[ 9.04  8.50  0.55  0.95 -0.46  9.99  3.23  4.12  2.31 -1.13 -1.11 -1.69
  0.61  0.02  0.68 -1.87 -2.51 -4.02  0.36 -1.25  1.04 -0.81 -6.91  5.44
 -1.46] | [62]
[ 3.48  0.84 -2.49  0.22 -3.33 -1.29  1.62 -2.05  1.99 -0.47 -0.69  1.66
  0.22 -0.16  0.95  0.02  0.09 -1.29 -0.03 -0.13  0.41  0.14 -0.81 -2.48
 -0.57] | [62]
[ 3.98  1.93 -0.20  0.86  0.14  0.76 -1.18 -1.09 -0.43 -0.26  1.98 -0.61
 -0.35  0.16 -0.07 -0.69  0.22 -1.46  0.20  2.04  0.05 -1.01  0.10 -0.84
 -0.03] | [66]
[-4.23 -5.77  0.56  0.22  0.20 -4.69 -0.84 -3.44 -0.80 -0.68 -0.70  1.42
 -0.09  0.44 -1.31  1.02 -0.42  0.12  1.04  0.94  0.57 -0.42  2.55 -6.87
  0.61] | [66]
[-2.66 -5.63  1.46  0.65  0.14  2.14  0.54 -1.48  0.54 -1.43 -2.60  0.65
  0.47  0.55 -1.30  0.34 -2.30 -2.26  2.08 -0.24  1.30 -0.66 -1.08 -4.91
  0.14] | [62]
[-1.69 -5.16  0.24 -0.11 -1.26 -6.40 -0.23 -4.43 -0.16 -0.73 -0.74  1.85
 -0.07 -0.05 -0.96  1.40  0.27 -0.22  0.54  0.86  0.74 -0.10  2.28 -6.83
  0.55] | [66]
[ 2.49 -0.33  0.35  0.22 -0.22  1.07  0.51 -0.20  0.44 -0.46 -0.75  0.49
  0.12  0.08 -0.09 -0.04 -0.50 -0.65  0.30  0.07  0.36 -0.41 -1.22 -1.25
 -0.14] | [66]
[ 6.37  6.47  0.18  0.64  0.23  8.94  2.25  3.11  1.50 -0.59 -0.79 -0.95
  0.52  0.24  0.64 -1.26 -1.79 -2.89  0.46 -0.79  0.72  0.06 -5.02  4.19
 -0.91] | [62]
[ 6.59  4.02  0.07  0.27 -0.99  4.51  1.75  1.41  1.39 -0.57 -0.71 -0.43
  0.28  0.03  0.19 -0.70 -1.04 -2.28  0.02 -0.27  1.79 -0.20 -3.13  1.74
 -0.62] | [62]
[ 3.70  0.42 -0.20 -0.05 -1.69 -0.91  1.60 -0.83  1.61 -0.49 -0.61  1.47
  0.12  0.42 -0.06  0.16 -0.27 -1.31 -0.44  0.19  0.71 -0.11 -0.88 -1.74
 -0.39] | [66]
[ 3.46  0.15 -0.15 -0.04 -1.70 -1.21  1.53 -0.59  1.48 -0.55 -0.69  1.03
  0.08 -0.35 -0.19  0.21 -0.23 -1.25 -0.38  0.23  0.67 -0.04 -0.62 -1.17
 -0.31] | [66]
[ 6.26  0.57 -2.32 -0.15  2.73  1.51 -4.68 -0.50  0.66  1.04  1.32 -4.36
 -0.38  7.45  4.87  5.54 -0.92 -1.38 -3.80  4.62  0.33  4.41 -2.31  3.06
 -2.69] | [66]
[-3.92 -2.50  0.72 -0.30 -0.09  1.32  1.43 -0.08  0.63 -0.51 -2.87  0.54
  0.52  0.37 -0.44  0.90 -1.51 -0.63  0.15 -1.88  0.84  0.12 -0.46 -2.34
  0.03] | [62]
[ 5.03  2.96 -0.03  0.13 -1.21  2.53  3.58  1.09  1.37 -0.60 -1.00  0.73
  0.26  0.06  0.00 -0.32 -0.96 -2.18  1.03 -0.24  0.82 -0.25 -2.91  0.12
 -0.23] | [62]
[ 0.76 -1.10  0.49  0.40 -0.54  1.19  0.98 -1.15  0.64 -0.88 -1.10  0.36
  0.22  0.09 -0.67  0.23 -1.04 -1.42  0.82  0.24  0.77 -0.53 -0.65 -2.84
 -0.03] | [66]

[ 0.56 -0.12 -1.28 -0.42 -0.08 -1.94 -3.29  0.63  0.73  0.54  0.55  0.50
  0.32 -1.97 -0.84 -0.70  0.29  0.44] | (22)
[ 1.23 -0.11 -0.08 -0.69  1.38  0.18 -0.47 -1.33  0.97 -0.04  0.26  3.13
  1.80 -0.29  0.33  2.01  0.02  0.62] | (22)
[-0.12 -1.12 -0.71  1.13 -0.96 -1.52 -0.22  3.28  0.74 -0.23 -1.54 -2.66
 -4.42 -0.84 -0.81 -2.92 -0.25 -1.37] | (20)
[ 1.78  1.84  0.28  0.00 -1.51  0.56  0.15 -0.24  1.49 -1.45 -1.90  0.06
  3.84 -1.12  0.47  4.22 -0.94  1.62] | (20)
[-0.64 -0.56  1.34 -0.99  2.43  0.54 -0.31  1.32  1.54 -2.03 -0.62  2.38
 -1.58 -0.55 -0.32  1.94 -0.99 -1.20] | (20)
[ 0.95 -2.37 -0.12  0.41  3.45 -0.30 -1.42  1.10  2.33 -3.08 -2.81 -0.76
 -5.16  0.03  0.02  0.74 -2.84 -1.94] | (20)
[ 1.11 -0.12  0.16  0.09  0.07  0.77 -2.38 -2.19  0.26  0.31  0.45  1.16
  1.06  0.11  0.39  0.68  0.09  0.54] | (22)
[-0.25  0.56  0.59 -0.01  0.68  0.29  0.38 -0.06  0.28 -0.47 -0.67 -0.18
 -0.53  0.18  0.42  0.38 -0.87 -0.26] | (22)
[ 0.10  1.69 -0.69  0.30 -0.43 -0.56 -0.53 -0.59 -0.02  0.52 -0.67 -1.50
  0.50 -0.77  0.46  0.64 -0.58  0.70] | (22)
[-0.06  0.37  0.03  0.35 -2.27 -0.61 -0.11 -1.47 -0.82 -0.99  1.38 -0.17
  2.70  0.03 -0.42 -1.69  1.27  1.14] | (22)
[-1.53  1.23  1.42 -0.21  0.49  0.60  0.86 -0.64 -1.42  1.02  0.64 -3.28
 -3.89  1.06  0.53 -0.75 -0.45 -0.21] | (22)
[-0.59 -0.76  1.05 -0.52  1.62  0.33 -0.67 -1.62 -0.54  0.44  1.49  0.58
 -1.68  0.51  0.02  0.82  0.19 -0.51] | (22)
[-0.52 -0.44  0.20  0.24  0.40  0.51  1.25  1.49 -0.49  0.68 -0.90 -1.19
 -2.03  1.01  0.25  0.05 -0.59 -0.88] | (22)
[-2.15  3.01  3.26 -0.23 -1.51  2.38  3.97  0.99  0.74 -5.46 -0.88 -1.07
  1.01 -0.37 -0.30  0.15  1.22 -0.28] | (20)
[-0.72 -0.56  0.63  0.41  0.85  0.52  0.76  2.04  1.03 -2.03 -1.85 -1.49
 -3.83  0.10 -0.03 -0.22 -1.75 -1.45] | (20)
[ 0.08  2.27 -0.17 -0.30 -0.80 -0.30  0.21 -1.38 -0.48  0.73  0.48  0.24
  4.28 -0.83  0.42  2.00  0.67  1.20] | (22)
[-0.60 -0.77  1.24 -0.85  1.30  1.04  1.00  2.94  0.27 -1.51  0.86  1.67
 -0.27  0.40 -0.43  1.56  0.21 -1.73] | (20)
[-0.77 -2.63  0.30 -0.76  0.82 -0.91 -1.78 -0.54 -1.34  0.37  2.95  1.52
 -2.66  0.53 -0.83 -1.44  1.65 -0.14] | (22)
[ 1.95  1.10 -1.12  0.33  0.85 -0.98 -1.10 -1.55  1.72  0.13 -1.12  2.79
  3.50 -1.49  0.20  2.31 -0.92  1.09] | (22)
[ 0.28 -0.47  0.13  0.08 -0.56  0.11  0.64 -0.16 -0.81  0.65  1.08  0.01
  0.46  0.64 -0.07 -0.26  0.88  0.27] | (22)
[-0.44 -1.97  0.76  0.22 -1.07 -1.22 -0.54 -0.59 -2.14 -1.10  2.49 -2.95
 -6.58  1.08 -0.59 -4.02  0.59 -0.45] | (22)
[-0.03 -3.01  0.20 -0.42  0.82 -1.06 -1.28 -0.60 -1.22 -0.03  2.80  0.16
 -5.87  0.86 -0.50 -2.00  0.28 -0.75] | (22)
[-0.60  1.30  2.34 -0.15  1.07  2.36  3.51  0.59  1.35 -4.17 -2.70  0.17
  0.46  0.37  0.66  2.09 -1.45 -0.79] | (20)
